[59 1 80 41 14 4 -27]
[-20 10 -29 -27 -54 20 34]
[-5 -37 3 -8 -19 2 -9]
->
[59 1 80 41 14 4 -27]
[-5 -37 3 -8 -19 2 -9]
[-20 10 -29 -27 -54 20 34]

[33 -27 -10 36 -58 -18 -17 -54 64 -30]
[-38 70 30 -7 -37 43 -1 33 31 -23]
->
[-38 70 30 -7 -37 43 -1 33 31 -23]
[33 -27 -10 36 -58 -18 -17 -54 64 -30]

[20 -15 9 -17 -15 70]
[20 51 25 -20 0 5]
[-39 36 -32 40 -34 -42]
->
[20 51 25 -20 0 5]
[20 -15 9 -17 -15 70]
[-39 36 -32 40 -34 -42]

[-3 -7 8 1 -8 -25 -47 -10 45 33 13 25]
[58 40 18 13 -5 -27 -20 -12 -6 17 20 -4]
[2 -6 -10 -13 -12 9 52 78 47 -22 -67 -54]
[-11 -3 15 3 -4 -12 -29 -9 17 -2 1 47]
->
[58 40 18 13 -5 -27 -20 -12 -6 17 20 -4]
[-11 -3 15 3 -4 -12 -29 -9 17 -2 1 47]
[-3 -7 8 1 -8 -25 -47 -10 45 33 13 25]
[2 -6 -10 -13 -12 9 52 78 47 -22 -67 -54]

[-47 42 10 -11 -35 -43 28 47 -24 -18 40 36 -36]
[35 -5 -19 -36 36 41 17 13 3 -22 12 -4 35]
[30 -32 8 39 22 28 -46 -62 25 31 -56 -28 24]
->
[-47 42 10 -11 -35 -43 28 47 -24 -18 40 36 -36]
[30 -32 8 39 22 28 -46 -62 25 31 -56 -28 24]
[35 -5 -19 -36 36 41 17 13 3 -22 12 -4 35]

[-24 -11 20 -20 -61 2 16 18 -19 -65 -27 -15 11]
[-5 5 59 1 -8 19 1 40 -1 -4 8 -4 31]
->
[-5 5 59 1 -8 19 1 40 -1 -4 8 -4 31]
[-24 -11 20 -20 -61 2 16 18 -19 -65 -27 -15 11]

[4 7 -25 67 19 11 46 10 -12 -34 -10]
[60 26 9 45 -2 -11 -23 -11 -27 -9 -13]
[17 -23 55 32 12 36 0 -1 -33 -9 -22]
[48 -1 7 -27 -5 -26 -14 -26 33 -25 -11]
[-23 63 27 3 44 -4 0 -16 -4 -33 -17]
[2 46 -3 -11 -23 -11 -21 -14 -18 18 -26]
[30 7 46 0 2 -28 0 -25 -13 -18 27]
[13 1 17 -18 65 24 0 53 -2 -1 -22]
->
[17 -23 55 32 12 36 0 -1 -33 -9 -22]
[30 7 46 0 2 -28 0 -25 -13 -18 27]
[-23 63 27 3 44 -4 0 -16 -4 -33 -17]
[13 1 17 -18 65 24 0 53 -2 -1 -22]
[60 26 9 45 -2 -11 -23 -11 -27 -9 -13]
[48 -1 7 -27 -5 -26 -14 -26 33 -25 -11]
[2 46 -3 -11 -23 -11 -21 -14 -18 18 -26]
[4 7 -25 67 19 11 46 10 -12 -34 -10]

[-9 8 -6 6 24 -49 26 -38 4 16 -10 -4 1 28 22]
[-12 9 -12 -2 17 -59 24 -54 -3 18 -12 -2 5 40 23]
[-1 7 4 19 33 -33 28 -13 12 15 -4 -6 -5 9 18]
[8 8 10 25 38 -40 31 -12 8 22 6 -5 -2 6 14]
->
[8 8 10 25 38 -40 31 -12 8 22 6 -5 -2 6 14]
[-1 7 4 19 33 -33 28 -13 12 15 -4 -6 -5 9 18]
[-9 8 -6 6 24 -49 26 -38 4 16 -10 -4 1 28 22]
[-12 9 -12 -2 17 -59 24 -54 -3 18 -12 -2 5 40 23]

[-6 -8 -5 32 -8 -29 -7 -2 33 -12 -24 7 -10 0]
[-1 -4 -9 31 -11 -38 -9 -2 32 -22 -33 7 -17 2]
[-9 -12 -1 32 -3 -13 -4 -1 33 -1 -10 6 -2 0]
[9 7 -15 -1 -19 -59 -12 -2 -2 -40 -51 -1 -32 1]
->
[-9 -12 -1 32 -3 -13 -4 -1 33 -1 -10 6 -2 0]
[-6 -8 -5 32 -8 -29 -7 -2 33 -12 -24 7 -10 0]
[-1 -4 -9 31 -11 -38 -9 -2 32 -22 -33 7 -17 2]
[9 7 -15 -1 -19 -59 -12 -2 -2 -40 -51 -1 -32 1]
